Here is a tiny trained network, its code and every weight. The questions are about switching its units off for an input and a target symbol, where a switched-off unit gives its printed mean instead of its output.

import numpy as np


def w(rows, s, z=0):
    codes = np.array(rows[::2]) - 128.0
    scale = np.full(codes.shape[1], s)
    scale[-1] = z or s
    return codes * scale


def norm(h):
    return h / np.sqrt((h * h).mean(-1, keepdims=True) + 1e-5)


def f(y):
    return np.maximum(y, 0)


def softmax(a):
    e = np.exp(a - a.max(-1, keepdims=True))
    return e / e.sum(-1, keepdims=True)


def log_softmax(a):
    a = a - a.max(-1, keepdims=True)
    return a - np.log(np.exp(a).sum(-1, keepdims=True))


def net(x, mask):
    ids = ['ΠΨβγηθλξφω'.index(c) for c in x.split()]
    T = len(ids)
    res = E[ids] + P[:T]
    u = 0
    for l in range(2):
        r = norm(res)
        for j in range(3):
            rows = slice(2 * j, 2 * j + 2)
            q, k, v = (r @ M[l][rows].T for M in (Q, K, V))
            z = softmax(np.where(np.tri(T) > 0, q @ k.T / 2**0.5, -1e9)) @ v
            o = O[l][rows]
            res = res + np.where(mask[u + j], z, o[:, -1]) @ o[:, :-1]
        u += 3
        y = f(norm(res) @ A[l][:, :-1].T + A[l][:, -1])
        res = res + np.where(mask[u : u + 8], y, B[l][:, -1]) @ B[l][:, :-1]
        u += 8
    return log_softmax(norm(res)[-1] @ U[:, :-1].T + U[:, -1])


Q, K, V, O, A, B = {}, {}, {}, {}, {}, {}
E = w([
[188,222,93],'Π',
[128,45,121],'Ψ',
[148,117,101],'β',
[96,64,98],'γ',
[127,167,157],'η',
[166,112,54],'θ',
[99,155,161],'λ',
[251,92,157],'ξ',
[163,151,153],'φ',
[98,137,110],'ω',
],0.027)
P = w([
[208,151,1],'0',
[116,67,110],'1',
[207,181,20],'2',
[116,66,108],'3',
[174,226,228],'4',
[116,64,106],'5',
],0.0067)
Q[0] = w([
[160,63,182],'L0H0',
[85,94,142],'L0H0',
[182,251,191],'L0H1',
[252,103,115],'L0H1',
[149,87,21],'L0H2',
[180,151,105],'L0H2',
],0.014)
K[0] = w([
[175,88,177],'L0H0',
[126,156,123],'L0H0',
[160,232,200],'L0H1',
[250,105,107],'L0H1',
[140,88,103],'L0H2',
[181,130,106],'L0H2',
],0.015)
V[0] = w([
[132,153,186],'L0H0',
[106,158,130],'L0H0',
[208,193,195],'L0H1',
[127,253,199],'L0H1',
[134,66,117],'L0H2',
[83,111,91],'L0H2',
],0.006)
O[0] = w([
[134,92,126,9],'L0H0',
[117,192,118,96],'L0H0',
[185,2,110,110],'L0H1',
[64,105,45,11],'L0H1',
[122,110,131,165],'L0H2',
[165,83,110,147],'L0H2',
],0.0073,0.0011)
A[0] = w([
[174,159,120,2],'L0N0',
[112,165,197,60],'L0N1',
[82,103,202,121],'L0N2',
[88,122,54,97],'L0N3',
[92,90,146,57],'L0N4',
[250,120,116,205],'L0N5',
[2,126,101,175],'L0N6',
[114,172,29,132],'L0N7',
],0.0088,0.0034)
B[0] = w([
[121,82,121,138],'L0N0',
[85,2,173,140],'L0N1',
[138,72,107,158],'L0N2',
[141,125,213,166],'L0N3',
[138,107,60,139],'L0N4',
[165,211,154,255],'L0N5',
[193,146,78,208],'L0N6',
[106,31,168,202],'L0N7',
],0.0089,0.007)
Q[1] = w([
[190,254,3],'L1H0',
[175,128,186],'L1H0',
[106,183,147],'L1H1',
[251,111,125],'L1H1',
[80,181,90],'L1H2',
[65,71,109],'L1H2',
],0.0099)
K[1] = w([
[132,146,107],'L1H0',
[87,59,160],'L1H0',
[82,217,2],'L1H1',
[84,99,85],'L1H1',
[163,192,100],'L1H2',
[174,126,149],'L1H2',
],0.011)
V[1] = w([
[100,140,191],'L1H0',
[93,145,139],'L1H0',
[84,49,156],'L1H1',
[105,128,95],'L1H1',
[181,144,172],'L1H2',
[135,157,2],'L1H2',
],0.0095)
O[1] = w([
[27,122,103,5],'L1H0',
[252,70,70,16],'L1H0',
[115,92,81,138],'L1H1',
[245,248,152,104],'L1H1',
[183,114,62,200],'L1H2',
[72,55,69,196],'L1H2',
],0.0038,0.0028)
A[1] = w([
[149,202,188,169],'L1N0',
[187,121,35,111],'L1N1',
[115,91,104,77],'L1N2',
[98,82,114,100],'L1N3',
[186,160,170,142],'L1N4',
[123,129,195,58],'L1N5',
[200,106,12,9],'L1N6',
[45,152,26,253],'L1N7',
],0.011,0.0024)
B[1] = w([
[71,33,37,209],'L1N0',
[78,120,155,253],'L1N1',
[126,86,44,167],'L1N2',
[106,35,65,178],'L1N3',
[51,101,211,235],'L1N4',
[55,211,28,147],'L1N5',
[2,192,180,254],'L1N6',
[212,231,48,227],'L1N7',
],0.0062,0.0055)
U = w([
[220,194,48,215],'Π',
[130,106,184,137],'Ψ',
[65,187,178,25],'β',
[192,56,73,156],'γ',
[23,124,130,3],'η',
[99,220,117,114],'θ',
[112,97,42,147],'λ',
[253,133,104,181],'ξ',
[183,197,158,157],'φ',
[121,172,28,183],'ω',
],0.014,0.004)

Each question gives the input, a string of symbols that net reads in full, and the target symbol t.
The units are the heads (2 rows each of Q, K, V and O) and the neurons (one row each of A and B). Each row of codes is followed by its name. A weight is (code - 128) times the scale printed after its matrix; where a second scale follows, it is the last column's (O, A, B and U).
mask holds one flag per unit, layer by layer, with each layer's heads first. A switched-off unit (its flag False) gives its mean, the last column of its rows in O or B, instead of its output. The means were averaged over made-up inputs and are rounded, as every weight is.
A unit's drop is (log p(t) with every unit on - log p(t) with that unit switched off) / (log p(t) with every unit on - log p(t) with every unit switched off).
The circuit of an input: a set's keep is (log p(t) with only the set's units on - log p(t) with every unit switched off) / (log p(t) with every unit on - log p(t) with every unit switched off). Starting from the 12 units with the biggest drops (on a tie, the unit counted first), units are removed one at a time, each time the one whose removal leaves the highest keep (on an exact tie, the one counted first), for as long as the keep stays at least 0.8.
circuit, biggest first: the units of the circuit, biggest drop first
top k neurons: the k neurons with the biggest drops, biggest first
top k neurons in layer l: the k neurons of layer l with the biggest drops, biggest first
input β Ψ ξ ω ω, target ω: circuit, biggest first -> [L1N7 L0H1]
input ω Ψ Ψ ω, target Π: top 2 neurons -> [L0N5 L0N6]
input γ θ Ψ η η θ, target β: top 2 neurons -> [L1N6 L1N7]
input λ φ θ, target θ: top neuron in layer 1 -> [L1N6]
input β Π θ γ λ η, target η: top 2 neurons in layer 1 -> [L1N6 L1N7]
input β ω Π η, target η: top 2 neurons -> [L0N6 L1N6]
input β λ λ β, target φ: circuit, biggest first -> [L0N5 L0H1]
input φ φ Ψ, target Ψ: top 2 neurons in layer 1 -> [L1N4 L1N7]
input θ Ψ φ γ η Π, target θ: top 2 neurons -> [L1N6 L0N7]
input η ξ λ η ω, target ω: top 2 neurons -> [L0N5 L0N6]
input ω θ ω ω β φ, target Ψ: top 4 neurons -> [L1N4 L1N7 L1N0 L0N6]
input Ψ Ψ λ, target λ: top 3 neurons -> [L0N7 L0N5 L0N3]
input γ φ θ, target θ: top 3 neurons in layer 1 -> [L1N6 L1N1 L1N7]
input Π η φ β, target φ: circuit, biggest first -> [L0H1]
input Ψ λ ω η β, target β: top 2 neurons in layer 1 -> [L1N4 L1N7]
input Ψ Ψ θ Π γ, target γ: top 2 neurons in layer 0 -> [L0N2 L0N5]
input λ ξ Ψ η ω φ, target Ψ: top 4 neurons in layer 1 -> [L1N4 L1N7 L1N0 L1N6]
input η Ψ Ψ ξ β, target β: top 3 neurons in layer 1 -> [L1N4 L1N7 L1N0]
input λ ω Ψ φ γ, target γ: top 2 neurons in layer 0 -> [L0N1 L0N2]
input β φ φ Π, target θ: top 2 neurons in layer 0 -> [L0N7 L0N6]
